Each row is followed by its tier, which names the range that a hidden value of the row falls in. A new part has a new value, new ranges and new names.
[  80 -211   44   62  -83  217  171  205 -113 -179   12  105  196  -30
   36 -250  291  299  139  -46   92 -139  -86   69 -128  113 -231   65
  -81  104   15    1   -7  -43 -246   19   52   49 -299  -63  108  181
 -156   46 -176  171  -13]
<60>
[ 201  185  114   91 -125   -4  176  129  -57 -188 -121   76   42   44
   62   29  235  196   78  180  119   -6   -1   39   84  163 -262  203
  -75   -8 -330    8  -71  144  -98  -18  -64  -45 -178  123  208  145
   19   72 -181  134  194]
<51>
[ 130  -40   41 -115   19  -55  204   20   80 -294  -23   42  253    8
  -25 -287  280  358  254   83  -16 -147 -110    5  264  269 -246   11
 -359   60  -74 -159  -29 -177 -306    1 -115  -18 -159   66  104  275
 -210  134   54 -131   40]
<53>
[  58 -152  -45    3  151  120  -52  -44  158  258  214  -11 -195 -238
 -124 -139  189  114   46 -165   -9  -13  -24   35 -170 -110  198 -104
  227   45   92   -2  157  -41   73  -54  -28  142   72 -404 -265  -43
 -177  -80 -261   26  -23]
<74>
[  53  284  -83   23  202  103  139  131  -22  -39  -71   39   -4 -166
  156  -74  100   77   80   84   23  -37  -31  -70  -68 -131 -244  150
   87 -220   77  140  177  -69   53  145   16  -41 -121 -193  -49  -51
 -102 -159  -35   15  -87]
<50>
[  -5  106   -3 -169   31  -19 -136  233 -188  -33   79  -44   30  129
  -86   -1 -101  -35 -149  -16 -109    5 -137   45  156 -191  263  276
 -127   83  -10  172  192 -172   79  125  -55   19  116 -107 -227 -128
   -1 -156  398  -71   21]
<48>
[ -87  332 -133  134  -44   75  226  367  -74   51 -127   66  -65 -150
 -123  -38  277  258  -33  241  -65   -7   72 -142  170   15 -313  218
 -121 -227  125  239   80  246  147 -208  -98   20  -46   43  254   48
  -21 -237 -118 -124 -206]
<70>
[ 114  127   70   17  128   -6  285  126  160 -102 -102   13  115 -129
  147 -216  288  282  540   43  112  -94  -64    7   17  203 -193  101
   45    1 -292  -22   95  -66 -133  246   -8   -4 -246 -406 -216  144
 -223  131  -89 -114  116]
<53>
[  73  468  -16  204   93  -43  227  200  -84 -270 -145  185 -191 -267
    9    4   54  202   34  229  -39   59  -72  -96  141   54 -332  157
  -75 -202   48  133  173   90  203  167    9 -130  -47  -43  215 -120
  -14 -230   55  158 -126]
<51>
[ -36  396 -105   94   57  132  153  300 -121  -58 -191  100   -7 -188
   81  -91  204  181  -79  197  -37  -95  -35 -117  129 -122 -285  323
    4 -208  112  262  175   68  161   -5 -124   97 -108 -259  120  -96
  -60 -287   50   28  -45]
<53>
[ 138   92   59   84  152 -136   35  -98 -159   13  110    8 -197 -179
 -298  -15  -77  361  179  -40  -57   64  -10  152  -93   42  193 -180
  189   84 -341 -286  109 -260  -63  145 -101  109  -57 -252 -105  -39
 -101   58   -9   38 -209]
<51>
[-209  126  -95  -73 -300   24  -34  376 -164 -184  -77  -62   94  397
 -123  103   80 -157 -240  179 -154  -35  -39   54  276   94   23  360
 -216   62   22  249 -156  150   78  -24   -3  -70  127  274  234  -28
  192  -47  350  -64  110]
<72>
[ -91  -73   30  227 -187  -26  116  169   21 -103   51   21  -16 -115
 -125  -13   46  334  220  174 -233  154  202 -287   -8  154 -200 -118
 -358   82   41  -42   26  230  -48   37  101 -102   69  224  173  -93
  162 -142  -11 -112 -247]
<51>
[-182 -190  -60   43   13  231  117  -22  165 -278  103    1  125   11
   29 -277  359  -34  162  -64  -71 -183 -225  126  -25  379  -97   -1
   74   41  268   88 -141 -103 -180   83  111    3 -210 -144   67   40
   34  274  122  148   -3]
<74>
[  23   90  105  -53  104   43   73  321   -7  -37  -31    8   60  -66
   62 -153  231  129  173  -56  -23 -130 -161   42   62   24   81  303
  -27   83 -180  179  126  -75  -79  125   -2   97 -185 -391 -248   26
 -140   76  131   -3  114]
<70>
[ 182  -81  179  176 -114  288   84  124 -154    3  -42   83   72 -112
    2  -86  241  336   52  -25  165 -133   38   91 -183  -89 -120  133
  158   97 -335  -31   22  -51 -158   16  -77  147 -318 -322    4   30
  -56   35 -250  222  156]
<73>
[  40   45 -207  -62 -155  153   94   28 -163  -13   25  118  118   81
 -226   77   45  -96 -321  224   -5 -149 -102  180  177  -96  -23  162
 -250  102  150  107  174 -154  -28 -234 -287  187   -6  120   44    9
  167 -181  194   79   95]
<74>
[  81  229  180 -136  279    2  -99   82  149 -205  122  -22 -129  -59
   68  -21   85  -29  -70 -119  -99   63 -112  -20  205  -50  121  179
  -79 -121   41   51  -18 -164   88  244   72 -238   78  -57  -55 -137
 -115  114  265  -13   23]
<70>
[-120 -173   10  126 -374 -101   74  344   24   65   93    9 -148   14
 -181  245   21  100  132  248  -90  133  150  -43 -102   78 -115  -94
 -179  178   -8  -47 -123  382  132   47  272 -167  256  274  118  -19
   64 -111 -207  -12   38]
<74>
[ -37   70 -238  -98  153  -25  185  191   33  -98   46   89  -81   93
 -173   63   -1 -272   -3   12  -45  -58 -156  165   79   17   14   15
 -277   11  157  108  223 -221  -21  129   49  -76    8   91 -125   88
  -71  -30  275    1 -114]
<73>
[ 207  -62  -61  -87  214 -151   12  -17  180   10   12  -49  -93  -46
   33 -271   29  299  345 -215  -50  106  168 -173 -147  -54   36 -201
  -17   74 -157 -227  144  -50  -61  257   38  -73  162 -226 -164   91
 -414 -190 -290 -198  -96]
<60>
[-168  190  140   41  133   87  -41  297  -39  -59  131  -22 -146 -180
 -177   88  -37  -88  -54  -23 -310  -35 -156   23   85  -10  277  239
  -50    8   54  257   77  -92  115  192  158 -107    4 -201 -178 -326
  198  104  450   11 -126]
<74>
[ 256  273 -112 -110   69  204  150   38 -115   72 -103  104  160 -187
  122 -114   82  190  -45  184  223 -159  -66   65   42 -329 -225  260
  147 -123   40   79  284 -159  142   25 -265  110  -56 -390 -157  -21
 -208 -364 -152  -20  210]
<64>
[ 148  -39 -218   -9   78 -103  143    2   40  100   51   86 -182  108
 -219    4  103   41  122 -106   93  111   77  176  -77   55  192 -147
  -52  213 -196 -175  203  -97  -53   12 -209  206   27 -108 -127  170
 -191  -69 -141   19  -63]
<60>
[ -14  -13  136 -152   94  186  -63  107  -58 -164  127  -86  151    0
 -138  -86  -97    2  -31  -65 -154 -183 -147   74   97 -126   90  134
 -108  -27   45   68   11 -373  -96  244  142 -260  -13  -62 -165 -124
   12   97  389 -134  -28]
<54>
[ 105   37  129 -227  222    8 -110  234 -116  142  232    4   32 -233
 -100    6 -100  139 -105  -65 -208  -13  -94  -24   47 -335  318  182
 -265  113   84   51  265 -252  -13   38  -36   59   68 -157 -359 -172
  -94 -111  243 -119 -105]
<64>
[ 146  -40 -250  -69  174 -217  -19  -73   18   54  -11   21 -142  123
   81  -76  -10   -5  143 -116   39  101   47   21 -228 -103  117 -150
   42  180 -178 -163  281 -151 -101  169 -113  258   59 -230 -238   97
 -262 -214 -101   98   -2]
<74>
[  58  -29  -28  223 -182   38  184   97  -16 -165   -1  123  -61  -36
  -20   91   47  153  116  184   21  128  142  -81 -129   87 -323 -109
 -192   47   10  -76   17  168  -22  101  106 -134   -9  264  232   -5
   88 -137 -171  148  -77]
<51>
[ 143   11  258   61   11   49    4   64   76 -308  -28   22  123  -15
  122 -343  325  338  144 -102  -60  -47  -71 -136  120  217  -82  224
 -227  119 -187  103  -25  -13 -307   10  -41  -11 -239  -29   67   99
   -2  137   55  100   63]
<60>
[  57 -195    0  -44   17  -92  -55  238   -7    2   55    4  -13   65
  185 -234  200  164  204 -125   97   37 -112  -46 -176  -40   -6   79
  -15  163  -46  105  181   36 -117  107  113  123  -54 -197 -243  171
 -283 -135 -129  132   59]
<72>
[ 130  174   46 -307  114   85  -62  175   20 -130   29 -116  142  306
   23   57 -100 -274  -66  -95  -24  -21  -72   74  238 -154  232  338
 -150  -34 -158  148   67 -197   74  302   14 -297  140  -11 -252  -80
  -24   29  362 -257  225]
<48>
[ -33  -16 -131  198 -130   -5  242  176  131   68   99   98 -290   77
 -215  352   22 -360   75  109    7  134   95  174 -310  170  -39  -94
 -140  147  -14  131    2  215  -50   -2  267 -196    2  461   29   82
  286   98 -200  232  -99]
<74>
[  25   23 -108 -119  229  158   17 -220  400  195  304   -2 -139 -251
   63 -139  436   -5   10  -68   55   75  -72   98   -9  106  150  -21
  296  -64  427    8  -39   49  180 -182 -170  140  105 -266 -112  -43
 -124   78 -291   11   42]
<60>
[ 108  -28 -224  125  -66 -160  109 -174  -17 -208  -55  104 -213  220
 -248  -34   13   98   80   22  139   77   34  163   33  134  -95 -282
  -48  123 -214 -270  121 -200  -72  141 -162   66   54   46  128  186
 -149 -125   23  146  -41]
<50>
[ -37  -38  154 -174   49  -60 -335 -100  213   -3  262 -190  -81   -8
  296 -101  412  185 -129   -6  -52  163  -36 -121   79   66    5   63
  301 -178  216  -93 -390  239  136 -124   40    2  216   25  207  -40
 -180  133 -258   28  168]
<51>
[  58 -140  -89  147 -101  242  306   84  -26  154  215  174  -54 -321
 -442  153  -75  124   42  140  -70  -17  131  129 -235  -56  -75 -225
 -245  149  244  -89  136  -60  -43  -93   63 -111   -2  229   11  -51
  155 -105 -213   15 -298]
<70>
[  82  218  -42 -225  180  -41   64  193  -37   92   46  -62  -34   -9
 -206   79 -155 -110   75   61   24 -125 -192  176  185 -222  140  163
    0 -108 -142  113  272 -305  155  237   28 -185  124 -247 -437  -13
 -165  -83  269 -267   88]
<50>
[-196 -155 -168  316 -298   47  221  161   70   91  124   90 -157  -70
 -255  125   40   79  227  198  -90  193  216  -56 -258  176 -111 -206
 -198  234  198   49   80  266   13  -27  127  -15   82  255   57  -59
  284 -171 -123   49 -291]
<60>
[ 153  344 -103  -35  129  111  150  163   24   69 -155   85   40 -199
  206  -85  269  156  -44  139   24  -69   52 -117   42 -161 -225  288
   25 -147   30  138  149  115   98  -86 -206  152  -74 -263   43  -20
 -152 -248 -241   -7  114]
<73>
[  27  -59  -45   57  110 -245  -86  142  -84  -87    8  -10 -235  120
  117  -19  -63   98  231 -109   67  174  -10  -27 -230 -101    7 -137
  105   72 -241 -125  194 -106  -10  414  171   35   38 -212 -190   29
 -291 -151   41  158  -69]
<74>
[  85  -63 -198  236  -66  183  349  -31  329  163  143  157 -245  -45
 -234  185  257 -119  127   69  184  199  240   58 -139  139 -166 -225
 -202   20  122    8  122  190   23 -164  -49 -102    1  320   58  149
  134  -28 -379   30 -147]
<70>
[-166 -233 -336  199 -350  -75  142  294   94  104   28   65 -253  218
 -175  142   25 -195  114   78  -62  210  229  -32 -363  141  -58 -175
 -162  293  174  125   29  468   77   -4  268  -74  266  378  116   82
  121 -291 -340  130 -129]
<48>
[  99  213  -56  -58   28  -85    7  136    7 -103  -35    6  -70    9
  202 -122  141  248   66  169  245  123  -61 -131  173 -166 -394  101
   67 -307  126   62  133   64  269  153   14 -178  164  -36   39  103
 -360 -365 -112  -77   61]
<60>
[  63   93   69   -8  122   29  268  139  161 -311    5  126  142 -120
  100 -331  454  208  304  -32  -40  -77 -251   49  214  467  -31  239
 -210  139   34  130   43    8 -180   22 -110  105 -286 -203  -13  127
  -67  235  105   85   50]
<48>
[ -96  163 -171  -29 -158  -50  -64  277 -115   36 -152  -89  -16  128
   78  -19    3   79  -84  212  -53  -16  112 -170  -51 -232 -294  155
   51 -144   76  165   -5  186  137   37  118 -101  205   91  140    9
 -104 -400 -124  -93   11]
<54>
[-109   -9   57   76   91 -158 -186   91 -196 -226   -8 -102  -22   86
  -86 -214  -56  410   73 -110 -314   89  102 -263   49  -33   38  -84
 -223   40 -176 -143   72 -234 -228  206  -12   77  -24  -40   89  -83
  -75  -94  393 -102 -374]
<73>
[ -24   84  -87 -247  -66 -188   71  241   39 -145   80  -35   -6  339
  -17  261   60 -323  -14  195   72   40 -197  232  253  129   -9  157
 -189  -19  -24   40  -83   14   99  129  108 -204  163  318  -25  153
  -61  136  219  -57  243]
<51>
[  20  194 -113   -1  -94  -31  -36  308 -229  -97 -185  -42  -63  136
  -34  -88  -87  190  -52   62  -21    3   80 -108    8 -211 -190  141
   97 -136  -86   82   50   92  201  217  101 -179  191  -59  154  -18
 -227 -408  -78  -88  -29]
<72>
[ 316  -25  -10 -150   68  -84  224  186   94    5  -73  107   25  -24
   -1 -112  232   66  218  -35  149 -182 -152  193   -8   73  -17  124
  -89  185 -320  -21  141  -17 -145   29  -28   58 -106 -226 -212  310
 -341   45 -321   69  337]
<74>
[ -13   16  -21  -14  122  164   -5  -64  148  -66  116  -36 -104  -77
  -19 -107  194  -33  -10  -77   -9  -73  -92  108  -75   58  -27  -14
  270 -122  157   25 -115  -78   45   88  108 -124    5 -137   39  -32
  -84  106 -107   92   11]
<50>
[ -50   16  114   17  170  167   75 -186  312 -164  274   25   -6 -347
  107 -157  356  205  160   55  -50   36 -126   -7   90  245 -120  -71
   97 -124  402  -92 -145  -65   53   60    9  -69  -44 -145   66 -141
  -21  221    8   44  -56]
<50>
[  74  133  -41   97  -80 -217  177  136  233  102   41   66 -245 -111
  -80  239   -1   51  230  223  -72  247  248 -130  -81   43  -98 -106
 -290  131  -68  -65   75  275   83   57   91 -154  234  277  -16  -10
   62 -153 -223  -73  -46]
<53>
[ -76 -196 -295  -11  130  -54   38  -15  -54 -139    0  -26   45  300
   38 -181   92   93  195 -161    6   84  101  -22 -146   34  -56 -254
  -96   68  -35 -242  139 -288 -252  224  -88  207 -105  -74   -1  159
 -255  -72  147  -39 -273]
<54>
[-135 -291    5  -16   89  327 -308 -156  183  201  346 -144 -139 -101
   66 -154  359   16 -210 -246  -52   28    2    4 -232  -95  205  -79
  497  -89  362    2 -201   43  113 -124   41  141   93 -312    1 -175
  -77   79 -265  131   -1]
<74>
[-169   40 -196 -160    0   77  -24  308  -84  -36  -37 -107   34  344
 -248   55  -13 -315 -195  -61 -220 -154  -48   99  160  -52  196  199
 -182    5  -35  199   22 -132  -20   59   29  -65   85   45  -36    0
   41    7  374 -190  -14]
<50>
[  50  -84  -54 -367  162  -49 -135 -120  389   97  230 -118  -12 -142
  156 -297  419  191   34  -38    9  -38 -126   -5  169   30   19  -27
  240 -111  390 -142 -199   68  198  -99  -51    7  332 -261  -33   97
 -498  -19 -356 -190  242]
<70>
[ 294  137   58  220   32  -31  275  -84  157   25  131  217 -260 -372
 -181   45  -48  217  296  107  123  204   55   31 -142   51  -50 -133
 -119  159  -40  -31  322   30   78  113  -11 -146   42    8 -200  -49
   74 -183 -243  137 -104]
<48>
[-207   59   99  -16   -9   34   22  353  -21 -178   30  -57   53   -8
 -150  -90   89   74   78   29 -275 -121 -134  -34  192  120   49  211
 -231   33   37  198  -28  -74  -58  142  157 -133  -33  -49  -35  -86
   63  109  417 -127  -99]
<54>
[ -61  -68   34 -196   78   98 -125  252 -109  -37   43 -142  155  142
  -24  -61 -150 -101   17 -108 -161 -170  -89   15  -44 -251  157  176
  -76   49  -74  127  107 -303 -103  309  188 -142   26 -182 -323 -102
  -64  -28  359 -164   30]
<53>
[   4   58  -90  -31 -164  199   12  -67  112  -20  112    4  -15   30
  -18  -19  261  -28 -169  118   58   20  -13  125   41  110  -43  125
  215  -22  274   74 -208  194  194 -142  -81  -46  150   71  219  -50
   79  -37 -232   93  172]
<48>
[  -2  -29 -174  162  103  188  157 -128  -62   76  136   60 -175  -77
 -363 -111   97   14   93 -180    9  -46  -65  349 -302  189  270 -129
  358  163  -35   -9   93 -223 -108   -5  -95  184 -201 -269 -104    5
   90  133  -95  215 -260]
<48>
[ -94   23   71  140   14  177  -51  -69  118  -54  160  -12 -120 -200
  -22 -112  242  192  -15   42  -34   35  -40  -54   31   47  -92   -5
  170 -126  224   54  -51    2  106    0    5  -23    7 -152   75 -153
   48    0   12   83  -74]
<50>
[ 141 -105  -89   27  113  165  340   36  250 -194  -15  116   22  178
  -13 -132  405 -208  251 -194  190 -128 -112  288 -110  375  -68   18
  -84  132 -160   50  -12 -115 -341   59   27  -38 -364   20  -28  356
  -83  376 -156  199   99]
<70>
